Here is a tiny trained network, its code and every weight. The questions are about switching its units off for an input and a class, where a switched-off unit gives its printed mean instead of its output.

import numpy as np


def w(rows, s, z=0):
    codes = np.array(rows[::2]) - 128.0
    scale = np.full(codes.shape[1], s)
    scale[-1] = z or s
    return codes * scale


def f(y):
    return y / 2 * (1 + np.tanh(0.7978845608 * (y + 0.044715 * y**3)))


def log_softmax(a):
    a = a - a.max(-1, keepdims=True)
    return a - np.log(np.exp(a).sum(-1, keepdims=True))


def net(x, mask):
    res = np.array(x, float).reshape(1, 4) / 4 @ E
    y = f(res @ A[0][:, :-1].T + A[0][:, -1])
    res = res + np.where(mask, y, B[0][:, -1]) @ B[0][:, :-1]
    return log_softmax(res[-1] @ U[:, :-1].T + U[:, -1])


A, B = {}, {}
E = w([
[144,132,70,211,42,62],'x0',
[254,82,108,118,172,70],'x1',
[210,203,188,192,111,210],'x2',
[159,187,40,2,89,164],'x3',
],0.0095)
A[0] = w([
[143,151,83,52,126,129,4],'N0',
[140,156,79,92,110,160,28],'N1',
[116,133,142,111,206,157,128],'N2',
[108,132,159,94,176,147,150],'N3',
[111,149,178,70,232,129,87],'N4',
[99,114,175,77,179,193,95],'N5',
[78,98,93,96,160,86,47],'N6',
[166,105,123,120,151,125,29],'N7',
[222,43,112,105,187,77,113],'N8',
[77,89,134,93,124,96,14],'N9',
[58,122,169,140,79,204,60],'N10',
[22,127,121,126,91,150,49],'N11',
[127,118,68,186,59,96,194],'N12',
[119,98,129,106,203,197,134],'N13',
[133,150,62,185,68,91,124],'N14',
[118,125,140,138,6,92,111],'N15',
[92,52,251,171,180,80,55],'N16',
[115,150,194,71,197,138,163],'N17',
[212,177,169,173,91,190,133],'N18',
[125,172,108,44,96,128,118],'N19',
[112,83,203,184,142,110,30],'N20',
[166,154,87,75,101,182,46],'N21',
[175,156,179,163,112,216,60],'N22',
[209,104,135,144,142,149,60],'N23',
[28,155,127,150,83,205,92],'N24',
[59,6,80,73,151,48,64],'N25',
[111,114,191,63,205,174,124],'N26',
],0.013,0.0027)
B[0] = w([
[113,86,55,153,132,207,191],'N0',
[97,71,67,161,117,195,174],'N1',
[132,110,186,172,108,93,175],'N2',
[123,98,136,125,88,101,174],'N3',
[170,93,148,181,65,63,202],'N4',
[190,83,216,143,84,106,201],'N5',
[67,194,167,130,99,139,186],'N6',
[152,108,115,85,214,104,149],'N7',
[192,134,64,15,242,93,238],'N8',
[80,195,158,87,120,162,169],'N9',
[184,127,71,30,215,164,198],'N10',
[222,131,117,40,213,138,206],'N11',
[190,86,178,145,70,56,219],'N12',
[159,143,130,119,76,67,187],'N13',
[160,95,181,178,44,52,213],'N14',
[169,80,195,155,75,81,194],'N15',
[106,74,26,203,115,247,230],'N16',
[114,103,160,122,81,53,201],'N17',
[95,215,224,116,112,132,239],'N18',
[102,100,74,202,106,179,204],'N19',
[105,71,68,193,130,201,194],'N20',
[126,117,68,228,122,209,196],'N21',
[49,207,195,65,104,184,212],'N22',
[135,160,102,50,223,150,186],'N23',
[243,111,122,58,234,114,225],'N24',
[43,224,254,112,153,171,254],'N25',
[135,83,183,156,67,55,217],'N26',
],0.009,0.013)
U = w([
[147,82,161,173,60,41,253],'0',
[38,250,196,116,130,188,149],'1',
[192,119,90,59,229,126,93],'2',
[82,68,57,210,106,230,19],'3',
],0.012,0.0044)

Each question gives the input, the list of numbers given to net, and the class t.
The units are the neurons (one row each of A and B). Each row of codes is followed by its name. A weight is (code - 128) times the scale printed after its matrix; where a second scale follows, it is the last column's (A, B and U).
mask holds one flag per neuron, in row order. A switched-off neuron (its flag False) gives its mean, the last column of its row in B, instead of its output. The means were averaged over made-up inputs and are rounded, as every weight is.
A unit's drop is (log p(t) with every unit on - log p(t) with that unit switched off) / (log p(t) with every unit on - log p(t) with every unit switched off).
The circuit of an input: a set's keep is (log p(t) with only the set's units on - log p(t) with every unit switched off) / (log p(t) with every unit on - log p(t) with every unit switched off). Starting from the 12 units with the biggest drops (on a tie, the unit counted first), units are removed one at a time, each time the one whose removal leaves the highest keep (on an exact tie, the one counted first), for as long as the keep stays at least 0.8.
circuit, biggest first: the units of the circuit, biggest drop first
top k neurons: the k neurons with the biggest drops, biggest first
drop of u: that unit's drop, to one decimal
input [-5,3,-7,-5], class 1: circuit, biggest first => (N25)
input [-3,3,-4,5], class 3: circuit, biggest first => (N0, N19)
input [-5,-8,-5,3], class 2: top 2 neurons => (N24, N11)
input [-7,-8,-2,0], class 2: top 4 neurons => (N10, N24, N11, N14)
input [7,5,-8,8], class 1: top 3 neurons => (N25, N6, N16)
input [-1,-2,-1,-1], class 2: top 2 neurons => (N14, N25)
input [4,-8,-8,-4], class 1: top 2 neurons => (N25, N6)
input [1,-1,-8,8], class 1: top 4 neurons => (N25, N6, N16, N9)
input [6,-7,-6,5], class 2: top 3 neurons => (N11, N24, N26)
input [1,5,6,7], class 3: top 3 neurons => (N21, N25, N1)
input [-3,7,7,-1], class 1: top 3 neurons => (N18, N22, N24)
input [0,-5,2,5], class 2: top 2 neurons => (N24, N16)
input [4,1,-6,-7], class 3: top 4 neurons => (N16, N20, N18, N22)
input [4,-6,-6,-3], class 1: top 3 neurons => (N25, N8, N6)
input [-1,-5,-4,-7], class 3: circuit, biggest first => (N16)
input [1,-3,-5,4], class 1: drop of N25 => 0.5
input [-4,-7,-2,-5], class 2: drop of N9 => 0.0
input [2,1,-5,-4], class 1: drop of N25 => 0.8
